Here is a tiny trained network, its code and every weight. The questions are about switching its units off for an input and a target symbol, where a switched-off unit gives its printed mean instead of its output.

import numpy as np


def w(rows, s, z=0):
    codes = np.array(rows[::2]) - 128.0
    scale = np.full(codes.shape[1], s)
    scale[-1] = z or s
    return codes * scale


def norm(h):
    return h / np.sqrt((h * h).mean(-1, keepdims=True) + 1e-5)


def f(y):
    return np.maximum(y, 0)


def softmax(a):
    e = np.exp(a - a.max(-1, keepdims=True))
    return e / e.sum(-1, keepdims=True)


def log_softmax(a):
    a = a - a.max(-1, keepdims=True)
    return a - np.log(np.exp(a).sum(-1, keepdims=True))


def net(x, mask):
    ids = ['αδεζηθλμξτφ'.index(c) for c in x.split()]
    T = len(ids)
    res = E[ids] + P[:T]
    q, k, v = (norm(res) @ M[0].T for M in (Q, K, V))
    z = softmax(np.where(np.tri(T) > 0, q @ k.T / 3**0.5, -1e9)) @ v
    res = res + np.where(mask[0], z, O[0][:, -1]) @ O[0][:, :-1]
    y = f(norm(res) @ A[0][:, :-1].T + A[0][:, -1])
    res = res + np.where(mask[1:13], y, B[0][:, -1]) @ B[0][:, :-1]
    return log_softmax(norm(res)[-1] @ U[:, :-1].T + U[:, -1])


Q, K, V, O, A, B = {}, {}, {}, {}, {}, {}
E = w([
[142,170,72,166,67],'α',
[124,109,168,41,148],'δ',
[89,187,155,210,98],'ε',
[198,96,82,99,102],'ζ',
[182,63,114,43,119],'η',
[159,119,194,75,112],'θ',
[170,149,90,204,72],'λ',
[162,145,255,151,158],'μ',
[77,118,102,143,16],'ξ',
[63,121,232,139,108],'τ',
[72,142,162,180,58],'φ',
],0.017)
P = w([
[118,249,106,62,188],'0',
[111,117,136,149,159],'1',
[170,207,136,122,101],'2',
[122,50,145,183,141],'3',
[228,168,145,168,85],'4',
[185,56,165,181,81],'5',
],0.014)
Q[0] = w([
[103,134,171,86,97],'head 1',
[53,141,45,125,252],'head 1',
[113,31,109,168,135],'head 1',
],0.018)
K[0] = w([
[134,96,111,185,136],'head 1',
[124,252,83,59,156],'head 1',
[158,166,187,111,55],'head 1',
],0.02)
V[0] = w([
[128,192,167,205,184],'head 1',
[237,165,82,200,182],'head 1',
[8,116,41,94,6],'head 1',
],0.022)
O[0] = w([
[210,90,190,169,161,254],'head 1',
[250,86,82,127,39,77],'head 1',
[57,159,33,214,218,43],'head 1',
],0.018,0.0063)
A[0] = w([
[124,156,164,152,87,49],'neuron 1',
[190,157,135,150,169,12],'neuron 2',
[159,252,86,132,212,4],'neuron 3',
[91,127,116,146,95,142],'neuron 4',
[104,18,175,154,119,100],'neuron 5',
[88,5,112,85,153,53],'neuron 6',
[87,118,160,111,185,143],'neuron 7',
[95,105,161,161,125,100],'neuron 8',
[180,209,119,135,160,120],'neuron 9',
[132,68,116,124,75,137],'neuron 10',
[65,47,111,155,185,137],'neuron 11',
[129,205,72,161,148,123],'neuron 12',
],0.024,0.0047)
B[0] = w([
[161,113,83,123,161,183],'neuron 1',
[115,223,123,187,112,215],'neuron 2',
[169,52,58,3,193,226],'neuron 3',
[102,104,103,166,153,175],'neuron 4',
[39,185,70,77,99,253],'neuron 5',
[81,94,45,202,161,151],'neuron 6',
[116,109,118,203,52,245],'neuron 7',
[126,143,99,159,75,187],'neuron 8',
[87,164,88,129,177,193],'neuron 9',
[90,71,118,166,124,244],'neuron 10',
[150,68,243,187,85,248],'neuron 11',
[166,150,177,52,168,232],'neuron 12',
],0.032,0.0071)
U = w([
[215,165,67,88,192,138],'α',
[230,137,95,185,125,21],'δ',
[155,245,113,184,151,200],'ε',
[210,137,139,134,109,164],'ζ',
[83,112,49,158,181,91],'η',
[69,172,99,38,130,108],'θ',
[186,114,62,150,94,61],'λ',
[178,149,166,85,98,199],'μ',
[132,97,149,127,209,230],'ξ',
[66,153,191,177,99,1],'τ',
[139,100,204,205,145,157],'φ',
],0.011,0.0033)

Each question gives the input, a string of symbols that net reads in full, and the target symbol t.
The units are the heads (3 rows each of Q, K, V and O) and the neurons (one row each of A and B). Each row of codes is followed by its name. A weight is (code - 128) times the scale printed after its matrix; where a second scale follows, it is the last column's (O, A, B and U).
mask holds one flag per unit, heads first, then neurons. A switched-off unit (its flag False) gives its mean, the last column of its rows in O or B, instead of its output. The means were averaged over made-up inputs and are rounded, as every weight is.
A unit's drop is (log p(t) with every unit on - log p(t) with that unit switched off) / (log p(t) with every unit on - log p(t) with every unit switched off).
The circuit of an input: a set's keep is (log p(t) with only the set's units on - log p(t) with every unit switched off) / (log p(t) with every unit on - log p(t) with every unit switched off). Starting from the 12 units with the biggest drops (on a tie, the unit counted first), units are removed one at a time, each time the one whose removal leaves the highest keep (on an exact tie, the one counted first), for as long as the keep stays at least 0.8.
units of the circuit, in order: the units of the circuit, biggest drop first
unit that matters most: the unit with the biggest drop
k most important neurons: the k neurons with the biggest drops, biggest first
drop when u is switched off: that unit's drop, to one decimal
input ε μ η α φ, target α: units of the circuit, in order	[head 1; neuron 12]
input τ φ μ, target ξ: 3 most important neurons	[neuron 3; neuron 11; neuron 12]
input ε α ε, target α: unit that matters most	head 1
input ξ τ μ φ ε, target ξ: units of the circuit, in order	[head 1; neuron 3; neuron 11]
input μ δ η, target τ: units of the circuit, in order	[head 1; neuron 7]
input ξ ξ η α, target ξ: 4 most important neurons	[neuron 11; neuron 3; neuron 12; neuron 5]
input α ζ μ φ φ, target ξ: units of the circuit, in order	[head 1; neuron 3; neuron 11]
input τ λ ε δ α, target τ: units of the circuit, in order	[head 1; neuron 3]
input μ ξ ξ, target η: 2 most important neurons	[neuron 3; neuron 7]
input η ε ξ ξ ε θ, target ξ: units of the circuit, in order	[head 1; neuron 3; neuron 11; neuron 12]
input η ξ η ε, target ξ: 2 most important neurons	[neuron 3; neuron 12]
input μ ε ε η, target η: 2 most important neurons	[neuron 6; neuron 5]
input α φ α, target ξ: 2 most important neurons	[neuron 3; neuron 11]
input λ μ φ ξ μ μ, target ξ: unit that matters most	head 1
input ε μ μ θ θ η, target θ: 2 most important neurons	[neuron 11; neuron 5]
input φ φ δ δ θ, target τ: 3 most important neurons	[neuron 7; neuron 3; neuron 5]
input φ ε μ η α μ, target μ: drop when neuron 4 is switched off	0.0
input η θ ε, target μ: drop when neuron 7 is switched off	0.0
input ε ε φ θ ε, target μ: drop when neuron 1 is switched off	0.1
input τ ε α μ, target μ: drop when head 1 is switched off	0.9
input μ ε ε φ ζ, target ξ: unit that matters most	head 1
